Each row has a class, written after it.
[ 29  11  34 -12 -46   6 -81  12  -7  18  27  12  -8  27  44 -27   0 -20
 -27 -33 -14  38  33  54  40 -49   2   8 -21 -34  -2 -39 -41 -17  -5  21
  22 -21  48  22  -7  26]  divu
[ 11   7  -4  13   7  -6  -5 -19  -2   9  31   9 -56   9  67 -55  33 -13
 -22 -15  11  52   4  18  34   2  -9 -21 -42 -16 -18  14 -16  -1  11  34
  14 -91  34  -7   4  61]  divu
[ 27  16  33 -10 -57  10 -80   6  -9  15  28  17  -3  15  39 -37  11 -28
 -23 -39 -12  33  30  57  39 -43   5   1 -13 -38   0 -41 -43 -10  -3  31
  15 -28  44  29 -13  19]  kege
[  7  17 -11   8   1   2 -18 -26   0   8  21   0 -56  15  58 -61  40 -16
 -21 -25  14  49   3  19  29   7  -8 -20 -43 -16 -14  13 -16  -3   1  37
  20 -92  23  -5   9  59]  Budul
[  5  14  -5  -1   3  -3 -11 -25   7   3  28   8 -60  13  60 -51  34 -16
 -14 -16   8  55  11  20  35   5  -6 -19 -45 -25 -20  -5  -8  -6  -1  29
  23 -94  25   5   1  45]  ranum
[ 14  15 -10   5 -14   2  -3   6  13  14  16  23 -70   8  46 -29  27  -3
 -12 -31   6  65  14  17   7   4 -18   2 -41   7 -34   7 -13  -3  15  22
  11 -86   2   1  13  60]  ranum
[ 24   3   1  51 -24   1 -22 -31   9  21  26  21 -43   5  68 -34  21  -1
 -13 -33  16  64  27  21  17  16 -14  -5 -57 -17 -37  14 -23   0  10  28
  -2 -75  18   2   4  68]  pesup
[ 17   8 -13   7 -13  -7   0   1   6  17   9  21 -60   3  45 -24  30  -2
 -24 -39   8  59   5  22  11  -2 -13   5 -43   4 -31  14 -14   0  12  25
   8 -85  13  -9  13  72]  naz
[ 27  13  33 -20 -44   9 -81   7  -8  19  25  16  -8  20  43 -29   1 -24
 -26 -33 -15  31  31  57  35 -48   2   6 -18 -28  -1 -36 -41 -17  -4  16
  25 -26  47  22  -4  25]  divu
[  5  49   7 -50   1  -7 -55 -57 -27  -7 -18 -14 -17   8  33 -61  46  -8
 -17 -13  30   3   0  49  44 -25 -12  10 -10  21 -29  -5 -15 -23 -67   8
  91 -22  65 -10 -18  63]  pesup
[ 24   3  -6  52 -33  -1  -9 -30   8  12  17  27 -25  12  67 -31  21 -12
  -7 -33  13  63  24   7  20  18  -8 -10 -47 -19 -29  19 -25   3  21  30
  -3 -84  26   4  -5  54]  kege
[ 21  -7  -4  49 -28   0 -14 -31  12  15  20  20 -36  10  61 -23  12  -6
 -11 -31  15  60  28  12  18  21 -15  -8 -53 -17 -30  16 -23   1  16  30
   1 -74  21   9   2  53]  zat
[ 21  -2 -18  18 -13  -7  -3   5   7  17  16  21 -57  15  42 -25  31  -5
 -22 -37   7  66   0  17   7   0 -15   6 -43   9 -33  22 -29   3  14  27
   1 -85  10  -8  12  76]  naz
[ 11   4  -2   8  -1   5 -18 -27  -5   7  32   8 -58   4  65 -64  38 -18
 -21 -21  16  48   7  22  32   1 -14 -18 -53 -23 -17   1 -15  -7   6  32
  18 -86  30   4   9  54]  pesup
[ 28  17  36 -13 -59  13 -81   9  -3  15  26  16  -3  17  40 -38   9 -24
 -18 -37 -17  30  35  56  39 -41   2   7 -12 -37  -4 -39 -38 -10  -5  26
  19 -23  45  28 -14  21]  kege
[ 20  -2  -7  41 -31   6 -16 -32   9  18  18  20 -41   9  65 -25  10 -11
 -15 -33  12  61  24  12  13  26  -6  -3 -47  -9 -31  15 -16  -6  18  24
  -6 -80  19  -3   8  53]  Rikad
[ 14   9  -6   6 -16  -2   6   8   5   6  28   9 -52   5  53 -36  40  -3
 -24 -33   0  63   7  13   8   7 -18   2 -34   2 -28  12 -23   4  16  23
   6 -76   4 -12  11  65]  vuvi
[ 21  44  -5 -49   7  -6 -34 -36 -19  -5 -34   1  15  11  39 -43  28  -4
   2 -25  22   7   8  31  31 -20 -21  23  -6  27  -5   5   4 -20 -60 -12
 105  -9  67 -11 -14  39]  divu
[  4  14  -7  13  -4   0 -18 -24   0   9  34   5 -51  13  61 -66  38 -15
 -20 -21   8  49   6  19  32  11 -10 -22 -43 -24 -10  10 -15   3   6  40
  24 -88  26  -3   8  56]  Budul
[ 20   1  -8  12 -24   2   2   3   7  11  14  19 -61  -4  44 -24  24  -4
 -20 -40   6  59  13  21   7   4 -20   3 -45   5 -31   6 -20  -2  16  27
   4 -78   1  -6  14  62]  zat
[  9  64  14 -51 -17  12 -66 -43 -10 -13   5  -9   7  12  42 -76  44  -5
  -6 -15  11  -1  14  52  36 -15  -1   8 -11  21 -15   0  -6 -18 -46   6
  83 -11  55   4 -18  39]  Rikad
[ 27   9  27 -12 -47   8 -86   9  -7  20  33  11  -7  21  32 -31   6 -18
 -25 -37 -11  35  28  51  37 -44  12  10 -27 -32   1 -32 -34 -13  -7  25
  16 -23  52  30  -2  24]  naz
[ 32  22  20 -13 -47  12 -64  -2   5  14   7  19  -7  14  41 -33   5 -18
 -27 -43  -2  36  29  64  27 -32   6  13 -12 -29  -8 -52 -43 -16 -10  23
   3 -18  23   8  -6  24]  Rikad
[ 19  52  -8 -60   6  -5 -47 -43 -15 -16 -36   3  15   9  41 -34  31 -15
  10 -29  17  13  12  41  31 -13 -18  17  -2  23  -5  -6   0 -20 -66 -10
 110 -13  55   0 -11  27]  ranum
[  8  49  11 -48   0 -11 -54 -55 -20  -2 -19 -21  -4  13  37 -66  37  -5
  -9 -10  26  -1   0  46  50 -24 -12   6 -11  30 -32   0 -14 -12 -63   6
  92 -18  66   4 -22  61]  pedar
[ 22  23  26 -11 -37  13 -61  -9   2   9  25  15  26  11  54 -53  23 -29
 -11 -38  -5  29  31  64  22 -35 -12   8 -13 -45  -3 -43 -49  12  -8  13
  35 -12  32  31 -12  21]  vuvi
[ 18   5   2  51 -22  -2 -13 -29   6  19  29  29 -31   9  68 -33  14  -2
 -14 -20   6  64  26  10  15  13 -10  -9 -50 -11 -33  27 -27  10  22  21
   7 -78  28  -1  -4  63]  divu
[  9  46  11 -49  -3 -10 -56 -48 -18  -5 -18 -20  -8  13  34 -61  37  -7
 -10 -11  29   2   2  42  48 -27 -12   8 -16  25 -31  -6 -15 -16 -60   6
  87 -21  61   6 -20  57]  pedar
[ 21  -3  -3  51 -29   3 -18 -34   6  13  25  23 -29   6  58 -24  16  -9
 -11 -25  13  64  26   7  15  20 -11  -7 -48 -10 -30  16 -32   4  21  30
  -2 -70  21   5  -5  54]  zat
[ 20  23 -12   8 -17   1   7  10   8  10  12  21 -68   1  49 -34  36  -1
 -17 -35  -2  63  10  23   1  -5 -21  -4 -41   7 -29  16 -19   7  17  19
   7 -82   3 -20   9  71]  nub
[ 25   7  29 -16 -54  14 -84   3  -5  11  30   9 -11  18  27 -33   1 -26
 -28 -34 -11  31  31  54  39 -45   4   4 -27 -38   3 -46 -40 -19   0  27
  17 -19  44  32  -2  13]  zat
[ 22  20  23 -12 -47  18 -64 -11  -1  17  17  22  10  13  44 -53  10 -37
 -20 -39   2  26  31  68  24 -46 -13  13 -22 -40  -5 -54 -44  -2   4  18
  33 -17  34  33  -7  19]  Rikad
[ 17  46  -7 -53   7  -8 -39 -42 -18 -11 -31   3  12  10  40 -37  28 -10
  10 -25  18  10  10  37  35  -7 -17  18   0  22  -2  -3   8 -18 -68  -6
 114  -8  64  -8 -14  28]  ranum
[ 28  18  30  -8 -54   8 -83   5  -5  17  27  10 -16  15  37 -33   8 -23
 -20 -34 -17  39  31  57  41 -47   3   1 -19 -39   0 -45 -43 -10 -10  26
  16 -23  45  20  -5  22]  nub
[ 12  11  -6   7  -2   4 -11 -23  -7   8  32   7 -62   6  64 -59  39 -16
 -21 -22  18  50   4  23  26   4 -11 -16 -47 -19 -18   5 -11  -6   1  31
   9 -87  30   0   6  61]  pesup
[  5  64  12 -56  -3   3 -58 -49 -18 -20   5 -10  12   6  30 -75  48  -6
  -4  -7  18  -5  15  53  39 -18  -6   8 -12  15  -9   9  -3  -7 -53   3
  98  -8  62   7 -24  44]  zat
[ 28  21  28  -4 -46   5 -80   2  -8  21  22   9 -17  22  38 -34   7 -21
 -20 -35 -16  38  28  63  38 -42   4   5 -16 -34  -2 -35 -40 -11 -11  21
  15 -18  45  13  -5  30]  nub
[  3  43  13 -50   1 -10 -57 -49 -26   2 -18 -14 -13  15  40 -52  37  -6
  -9  -3  23   0   6  39  46 -29 -16  10  -7  31 -34  -1 -20 -21 -66   4
  93 -31  73  -3 -23  62]  divu
[ 18  61   1 -46   3  -8 -37 -35 -15  -6 -31  -3   3  -1  39 -54  41  -1
   8 -31  17   6  12  50  32 -18 -20  15  -3  24  -9   6  -1  -8 -62  -4
 102  -4  59 -18 -13  48]  nub
[  8  62  14 -54  -2  -2 -66 -41  -9 -11  12  -5  11   1  38 -69  50   5
  -6  -8   3  -2   9  46  37 -19   2   1 -11  16 -12  10  -4  -7 -53   4
  89 -17  68   3 -22  44]  naz
[ 17  14 -16  17 -16   1  -7   5  11  16  11  20 -58  14  45 -41  38  -4
 -20 -38   2  63   2  14   3   2 -26   1 -40   8 -30  14 -32   5  14  30
  14 -80  -4 -11  15  74]  Budul
[ 21  14  -8  16 -23   2  -3   4   5  14  17  24 -54  -1  46 -39  35 -13
 -16 -33   2  56   9  13   7  -2 -16  -2 -40   7 -35  16 -23   2  23  29
  -1 -88  11  -1   7  69]  kege
[ 31   7  23  -6 -52   7 -66  -1   6  10  13  17   1  24  52 -24   1 -22
 -25 -38   0  40  33  56  38 -40  -7  13 -20 -30 -10 -53 -59 -16  -9  25
   3 -11  27  24  -6  25]  zat
[  7  69  16 -56   1   1 -58 -47 -11 -15   5  -7  13   6  48 -75  46  -1
  -5  -6   5  -3  11  51  40 -26  -6   0 -10  16 -12   9  -2  -9 -53  -1
 100 -18  68  -2 -22  45]  divu
[ 34  23  22  -6 -45  14 -72  -4   0  16  18  27  -8  11  54 -37   7 -21
 -26 -40  -1  44  26  66  20 -38   1   6 -21 -37  -2 -45 -53  -9  -6  24
   3 -18  29  11  -4  28]  pesup
[ 25  22  32  -6 -43  15 -75 -11   0  14  25  27  24   2  49 -42   9 -31
 -17 -35  -9  29  31  64  12 -54 -12  -2 -22 -41  -4 -46 -54   4   4   8
  34 -23  39  31  -9  13]  divu
[ 19  43  -7 -44   1  -4 -32 -39 -25 -10 -40  -1  21  14  28 -41  25  -3
   7 -32  27   3  11  33  34  -6 -24  21   2  24   2   1  15 -22 -64  -6
 105  11  67  -9 -22  30]  zat
[ 16   5 -10  11 -12   4  -2   1  -1  13  16  30 -57   2  46 -31  30 -12
 -23 -26   2  65   8   8   4  -8 -21  -1 -44  17 -34  20 -34   5  25  19
   9 -94   7  -7   9  73]  divu
[ 11   9 -10  14 -16  -1   7   4  -1  11  20  14 -55  11  45 -36  36  -5
 -23 -33   8  65   4  13   8  11 -11   3 -31   8 -32  20 -28   7  15  25
  -2 -78   6 -12  11  74]  vuvi
[ 27  17  15  -3 -49   7 -69  -1   1   7  14  19   4  23  52 -32   7 -24
 -30 -43  -7  43  28  59  33 -37   0   6 -18 -36   0 -44 -56  -2 -15  28
  10 -19  20   9   2  33]  Budul
[ 20  42  -7 -51  -6   4 -32 -35 -17  -3 -37  -1   8  12  38 -43  25  -5
   3 -35  21   1  10  33  31  -7 -19  25  -5  27  -1  -3  21 -27 -57  -7
 100  -1  62  -9 -12  31]  Rikad
[ 26  19  25  -9 -51   9 -66   0   5  14  17  15   8  19  54 -35   7 -24
 -23 -42  -4  42  32  56  31 -34   6  10 -16 -40  -6 -53 -60  -6  -6  20
   1 -15  28  21  -4  23]  vuvi
[  4  40  11 -54  -7  -6 -57 -51 -18  -6 -17 -20 -13   4  22 -50  40  -3
 -13 -11  25   0  12  34  45 -29 -14  14 -16  25 -32 -13 -15 -25 -66   8
  88 -23  61   6 -21  48]  zat
[ 19  13 -16  23 -17  -2  -4  -1   7  12  14  18 -53   7  46 -40  41  -6
 -19 -38   5  61   4  16   8   5 -23  -3 -45   7 -30  13 -29   1  14  32
  16 -88   0  -8  21  73]  Budul
[ 27  25  23  -3 -44   3 -58  -2   2  12  15  11   9  20  52 -37   9 -16
 -24 -44  -1  47  30  59  32 -26   9  12 -10 -36  -5 -40 -54  -3 -12  24
   6 -13  31   9  -5  30]  vuvi
[ 26   1   4  45 -21   0 -22 -30  14  15  20  18 -32   4  70 -32  17  -2
  -6 -31  11  59  25  21  19  22 -11 -12 -51  -8 -38  25 -25  14  14  21
   3 -73  12   8  -1  67]  pedar
[ 17  16 -12   5 -18   5   5   3  10  16  11  19 -65   3  41 -43  31  -4
 -23 -38   5  51   7  20  10   3 -20   2 -37  12 -35   6 -10  -5  21  27
  13 -77   1  -8   7  66]  Rikad
[  5  44   9 -39   7 -17 -50 -53 -27  -2 -15 -16  -7   9  34 -56  40  -1
 -13  -2  29   5   5  41  45 -28 -11  16 -11  25 -30   5 -16 -15 -72   7
  93 -26  76 -11 -16  62]  divu
[ 14  16  -1   7   4  -2 -11 -23   2   7  25   3 -50   8  65 -69  32 -15
 -17 -20  16  45   4  21  38   3  -6 -25 -49 -18 -18   7 -11   1  15  30
  17 -76  25   8   0  54]  pedar
[ 26  16  23 -10 -55  11 -83  12  -5  14  32   8 -10  30  40 -40  10 -24
 -25 -38 -21  39  26  54  34 -36   1  10 -22 -37   5 -37 -41 -11  -8  27
  24 -24  38  23   6  27]  Budul
[ 17   0  -2  49 -30   1 -18 -26  11  25  26  15 -44  15  58 -35  14  -3
 -19 -32  14  62  24   9  21  19 -10   0 -54  -8 -36  13 -16  -9  19  31
  -4 -77  20   7   6  58]  Rikad
[ 34  20  20  -7 -42  11 -68  -5   4  10  19  23  -1  12  56 -40   9 -19
 -26 -36  -4  37  24  65  29 -39  -3   5 -15 -35  -7 -50 -51 -10 -14  18
  -2  -9  27  13  -5  30]  pesup
[  7  76  12 -50  -3   4 -65 -45  -1 -18   6  -1  10  14  40 -72  46   2
   4 -11   9  10  17  51  40 -15   1   2 -11  15 -12   7  -3  -5 -56   7
  98 -15  55   9 -23  37]  ranum
[ 29  16  21  -8 -36   9 -78  -7   4  16  24  16  21  19  46 -39  17 -27
 -17 -38  -5  34  22  65  18 -52 -10   9 -21 -41  -2 -41 -51   3 -10  16
  27 -17  42  32 -12  20]  naz
[  3  71  14 -52  -8  -1 -50 -43 -16 -19   7 -12  17  10  43 -77  51   0
  -3 -10  10   0  12  49  39  -4   4   6   2  10 -13  10  -6  -1 -53  -1
  90  -4  61  -2 -24  47]  vuvi
[  2  48   8 -65  -7  -2 -56 -48 -15  -7 -20 -16 -15   4  25 -59  40  -9
 -17 -14  21  -3   8  43  43 -24 -13  13  -8  22 -31 -19  -7 -28 -61   7
  91 -28  56  -3 -19  46]  Rikad
[  7  16  -4   5  -2   5 -23 -23   6   7  31  10 -55  19  65 -55  32 -19
 -10 -17   7  59  10  19  34   4  -2 -23 -43 -16 -16   0 -19  -3   5  35
  12 -90  25   9   1  45]  ranum
[ 18   6  -9  11 -14   3  -1   3   1  12  17  32 -55   0  48 -26  29 -11
 -22 -27  -3  60   6  15   0  -2 -20  -6 -34  12 -36  18 -33   8  19  19
   8 -92   7  -8   7  72]  divu
[  9   5  -6   6  -3   2  -9 -23   6   8  31   0 -62   8  59 -66  33 -18
 -24 -25  13  44   3  24  39  10  -5 -17 -44 -20 -15   1  -5 -11  13  39
  15 -85  28  -2  10  48]  Rikad
[  1  52  13 -54 -15  -9 -48 -45 -22  -9 -12 -14 -14   4  38 -61  44  -9
 -11 -10  17   1   7  37  46 -22  -6   4  -7  17 -31  -6 -12 -22 -59  11
  78 -41  71   1 -20  51]  kege
[  3  10  -3   6  -1  -5   0 -22  -1   3  36  -4 -47   7  68 -64  40 -15
 -20 -22  10  48   7  21  38  14  -7 -17 -41 -30 -14   5  -8   3   6  33
  17 -83  29  -2   9  52]  vuvi
[ 19  -3  -4  45 -20  -5 -23 -29  16  21  24  22 -35   8  67 -22  20   0
 -12 -32  11  64  22  17  16  18 -11  -6 -49 -13 -34  28 -26  11   8  30
   1 -83  24   5   2  65]  naz
[ 19  -6  -3  49 -26  -7 -27 -23   8  25  33  19 -36  15  65 -24  17  -2
 -11 -31  11  67  20  12  14  19  -1  -2 -53 -10 -33  27 -32   7   9  25
  -8 -79  28   9   4  64]  naz
[  9  57  16 -46 -13   1 -59 -47 -10 -14   6 -11   9   3  40 -67  43   1
  -2 -12  16  -2  20  49  43 -18  -8   8 -19  14 -13   2  -3 -11 -53   9
  95  -7  63   9 -18  41]  zat
[ 22  -1  -2  56 -21  -3 -12 -31   1  24  18  30 -31   9  72 -16  10  -9
  -9 -29  11  63  23   9  12  21 -11  -9 -45 -14 -27  21 -20  -2  20  16
   0 -80  27  -2   5  56]  divu
[ 18   4  -9   7 -19   2  -2  -3   4  11   8  16 -62  -2  38 -28  28  -6
 -20 -37  11  55  14  16  10  -1 -21   4 -46  10 -34   8 -23  -7  19  24
  10 -80   5   2  14  62]  zat
[ 17  51  -5 -54   4  -4 -40 -42 -17 -10 -33   2   6  12  43 -38  28  -7
  12 -25  19   8  12  39  32  -7 -14  17  -4  24  -3   0  14 -22 -67  -9
 109 -11  63  -4 -10  28]  ranum
[ 29  12  26  -3 -48   7 -75   0  -2  14  20  25   9  18  55 -27  -6 -27
 -30 -33  -4  42  31  59  30 -52   3   5 -19 -36  -5 -51 -64  -9  -6  18
   1 -17  35  17  -5  22]  divu
[ 25  22  25 -13 -38  14 -67 -11   0  10  26  11  13  12  54 -49  10 -27
 -16 -36  -4  26  31  71  22 -41 -18   7 -18 -34   2 -35 -42   2  -3  20
  40  -7  39  30 -11  17]  zat
[ 10  42   8 -50  -2  -5 -61 -49 -21 -11 -10 -16 -13   9  32 -63  48  -7
 -13  -9  28  10   3  41  43 -29 -16  16 -15  21 -28 -11 -24 -24 -66   9
  86 -21  62  -7 -17  58]  pesup
[ 15  77  14 -51  -1  -3 -62 -46 -11 -13   1 -11  18  11  43 -83  46   0
   0 -11  19  -3   7  58  42 -17  -2   7  -7  18 -14   7  -3  -2 -54  -2
  95   2  56  11 -28  48]  pedar
[ 28   3  29 -12 -50   8 -89   8  -6  21  31  13 -10  22  34 -22   6 -20
 -26 -36 -16  37  25  53  32 -44  10  13 -24 -29   0 -31 -41 -15  -3  21
  16 -22  48  22  -1  25]  naz
[ 21  26  25 -10 -42  12 -59  -8   0   7  27  14  28  12  49 -54  20 -31
 -15 -38  -4  31  31  65  20 -39 -10  12 -15 -48  -2 -44 -48  14  -2  12
  35  -8  34  30 -11  20]  vuvi
[ 32  23  19  -9 -39   8 -68  -6  -6   6  17  18  -3  14  56 -36   8 -24
 -31 -35   1  39  23  67  29 -42   2   2 -16 -37  -4 -49 -48 -12 -14  21
  -2  -9  33  11  -4  31]  pesup
[  1  10  -3   5  -1  -2  -6 -28  -6   3  38  -1 -44   7  63 -66  41 -24
 -23 -20  10  48   4  17  34  10   1 -20 -43 -25 -13   8 -20   1  16  28
  14 -84  30   1  11  51]  vuvi
[ 33  18  18 -10 -51   5 -75  -2   5  16  15  24  12  25  55 -22   5 -23
 -26 -40 -11  45  21  67  24 -42   4  14 -11 -31  -4 -43 -64  -3 -12  23
   8 -16  37  15 -10  27]  naz
[ 10   5  -1   6   9  -6 -15 -26   3  13  27   1 -57   5  73 -52  27 -14
 -21 -20  12  46  12  16  37  -2 -12 -23 -53 -21 -19   9 -10  -8   4  31
  22 -96  37   5   7  50]  divu
